Small tables with named rows and columns. After each table, cells are looked up by row and column.

baki:
fields: gub, reredaz, vovulen, nonasab
sinot: [20189, 20315, 36095, 72274]
porofi: [20189, 21413, 44315, 73743]
tibi: [20189, 21413, 44315, 69930]
zoruka: [20189, 21413, 44315, 72945]
tanumu: [20189, 21413, 44733, 79324]
migiz: [17891, 21413, 45625, 90517]
kad: [20189, 21413, 43890, 72945]
divom: [20189, 21413, 40182, 70568]
pafu: [20189, 21413, 44315, 72945]

zoruka, vovulen => 44315
sinot, vovulen => 36095
porofi, vovulen => 44315
kad, gub => 20189
tanumu, vovulen => 44733
kad, reredaz => 21413

ruti
           tuf    tig    ker    nos  firufaf
zag      -2781   -369  -3516   5691     -815
fogivuf   3372   6307   3259   2977     1484
pom      -3800  -6606   1450   1219    -7345
gupot     2168  -5375  -4367   -177     1666
vuti      4609    504   -417    523    -4679
gevipa     497  -4359    978  -2296     8111
tudum    -1694  -4841  -3008  -2460    -2899
pof       6098  -4233   1279  -2816    -8657
vukodok  -4509   2264  -4848    655    -5057

What is the firufaf of zag in ruti?
-815
What is the tuf of pom in ruti?
-3800
What is the nos of gevipa in ruti?
-2296
What is the tuf of fogivuf in ruti?
3372
What is the ker of tudum in ruti?
-3008
What is the nos of tudum in ruti?
-2460

mefa.tsv
	gorinu	bimagam	zusota	lelu	kuva
vumik	-3.6	-5.1	-2.4	1.6	0.7
mada	3.0	-1.8	5.5	-9.2	1.6
taguz	3.9	1.6	2.7	-3.7	-2.8
sikub	-7.4	-5.5	-5.6	0.2	3.6
zaneme	2.0	3.8	1.4	-4.3	-2.3
vof	-0.3	-2.3	-0.8	-1.4	0.2
naz	4.1	1.7	4.9	-3.4	-3.2
bavo	-7.1	-3.6	-5.0	3.3	1.1
fifenur	-0.5	-2.7	3.3	-5.9	2.4

vof, zusota => -0.8
taguz, gorinu => 3.9
naz, gorinu => 4.1
fifenur, zusota => 3.3
bavo, kuva => 1.1
fifenur, kuva => 2.4
fifenur, gorinu => -0.5
mada, gorinu => 3.0
sikub, bimagam => -5.5
naz, kuva => -3.2
vumik, kuva => 0.7
Which row has the largest lelu? bavo

lisovum.csv
,befab,bodo,zapev,midasuz,vitus,piv,rik
pumim,168,181,119,184,120,180,99
gezube,136,166,185,119,203,140,86
zom,158,71,108,146,57,85,189
matib,126,90,19,121,117,133,165

What is the zapev of pumim in lisovum?
119
What is the midasuz of pumim in lisovum?
184
What is the befab of matib in lisovum?
126
What is the bodo of gezube in lisovum?
166
What is the bodo of pumim in lisovum?
181
What is the midasuz of gezube in lisovum?
119
What is the rik of gezube in lisovum?
86
What is the vitus of gezube in lisovum?
203
What is the zapev of gezube in lisovum?
185
What is the rik of pumim in lisovum?
99

zor
        bifipi  sifubop  nebikik
lozigi      58       71       78
laku        61       32       70
nefepa      61        5       62
kes         67       68       61
relut       60       39       37
kug         69       81       50
lal         72       79       81
gitid       26       64       67
pog         31       92       70

bifipi of relut = 60
bifipi of pog = 31
nebikik of kug = 50
bifipi of laku = 61
sifubop of nefepa = 5
bifipi of kes = 67
sifubop of kug = 81
nebikik of kes = 61
nebikik of lozigi = 78
nebikik of pog = 70
sifubop of laku = 32
bifipi of lozigi = 58
nebikik of gitid = 67
sifubop of lozigi = 71
nebikik of nefepa = 62
Row with the largest sifubop: pog

Table sozor
columns: fimosa, neb, dabev, tidilek
pup: [111, 156, -609, 200]
sekimi: [-69, 272, -106, 318]
vufu: [315, 50, -716, 69]
kobenos: [343, 77, 92, 56]
famu: [55, 174, -797, 234]
lipanob: [-215, 310, -778, 408]
sudu: [603, -45, 217, -109]

What is the neb of kobenos in sozor?
77
What is the fimosa of vufu in sozor?
315
What is the dabev of sekimi in sozor?
-106
What is the tidilek of lipanob in sozor?
408
What is the dabev of lipanob in sozor?
-778
What is the dabev of famu in sozor?
-797
What is the neb of pup in sozor?
156
What is the fimosa of famu in sozor?
55
What is the neb of sudu in sozor?
-45
What is the fimosa of pup in sozor?
111
Which row has the largest dabev? sudu

migibi.csv
,pelu,budad,girer,mesu,votutez,fer
leg,189,162,68,227,119,117
vogufil,150,182,46,169,148,112
tuse,150,196,151,12,131,156
mot,118,101,163,156,32,201
taluf,181,27,151,149,181,167

taluf, fer: 167
tuse, pelu: 150
mot, fer: 201
leg, girer: 68
mot, pelu: 118
tuse, mesu: 12
vogufil, fer: 112
taluf, pelu: 181
vogufil, votutez: 148
leg, votutez: 119
taluf, votutez: 181

lila:
fields: zafugu, pasil, tutudef, sudu, guf
pegunop: [0.681, 0.797, 0.652, 0.405, 0.383]
dagek: [0.652, 0.430, 0.283, 0.243, 0.554]
retokon: [0.462, 0.631, 0.375, 0.360, 0.487]
vilefeg: [0.556, 0.634, 0.647, 0.298, 0.700]
mopo: [0.625, 0.423, 0.355, 0.597, 0.368]
naf: [0.571, 0.646, 0.670, 0.400, 0.698]
fomuf: [0.365, 0.517, 0.658, 0.519, 0.328]

tutudef of naf = 0.670
zafugu of retokon = 0.462
zafugu of dagek = 0.652
zafugu of vilefeg = 0.556
tutudef of fomuf = 0.658
sudu of pegunop = 0.405
Row with the largest pasil: pegunop

musine =
,deture,baretob,gok,tuvoke,masi,pipereg,sanaved,gedevi,dogekad
ket,66,137,143,92,130,140,170,71,176
nakufaf,59,97,197,119,114,112,201,76,211
moz,53,102,190,80,113,104,206,77,205
sen,225,122,192,78,120,122,191,240,90
tuvonef,73,95,198,144,104,114,205,88,210
veg,95,115,170,208,77,121,181,128,199
gis,89,112,175,209,75,117,185,124,205
moseret,217,180,103,244,179,183,102,171,138

dogekad of ket is 176
tuvoke of nakufaf is 119
gok of ket is 143
dogekad of nakufaf is 211
sanaved of gis is 185
deture of ket is 66
pipereg of moz is 104
sanaved of nakufaf is 201
pipereg of gis is 117
sanaved of ket is 170
baretob of ket is 137
gedevi of veg is 128
baretob of veg is 115
pipereg of nakufaf is 112
tuvoke of moseret is 244
masi of tuvonef is 104
tuvoke of sen is 78
deture of sen is 225
Row with the largest dogekad: nakufaf

zoven
|  | met | viliviz | zuzagen | nuboki | bazi | ped | lusuvef | tamugim |
|---|---|---|---|---|---|---|---|---|
| guzazaf | 34.68 | 20.80 | 71.09 | 53.46 | 50.44 | 51.69 | 33.42 | 33.42 |
| gidila | 23.99 | 43.02 | 31.19 | 55.29 | 24.41 | 10.15 | 80.05 | 52.50 |
| vulo | 48.54 | 39.37 | 56.08 | 31.41 | 57.57 | 66.16 | 18.11 | 34.45 |
| sepopaf | 55.02 | 43.44 | 44.41 | 30.25 | 1.97 | 26.97 | 48.06 | 27.60 |
| deze | 20.70 | 37.82 | 43.68 | 40.27 | 65.94 | 6.93 | 31.32 | 43.71 |
| tob | 47.80 | 36.37 | 50.53 | 19.06 | 78.36 | 41.42 | 31.53 | 38.04 |
| rudubo | 50.58 | 43.98 | 17.33 | 50.29 | 34.75 | 47.27 | 22.24 | 29.44 |
| dum | 34.90 | 39.06 | 63.93 | 43.71 | 15.62 | 36.51 | 36.38 | 62.85 |
| dad | 41.00 | 43.86 | 53.58 | 33.71 | 20.07 | 31.67 | 9.04 | 53.08 |
| lutu | 26.15 | 49.26 | 52.06 | 71.61 | 24.13 | 50.64 | 77.60 | 56.36 |
| kugu | 49.98 | 42.14 | 20.36 | 32.25 | 22.38 | 15.68 | 37.83 | 25.66 |

met of rudubo = 50.58
nuboki of guzazaf = 53.46
lusuvef of vulo = 18.11
met of guzazaf = 34.68
lusuvef of kugu = 37.83
met of lutu = 26.15
bazi of gidila = 24.41
met of deze = 20.70
ped of deze = 6.93

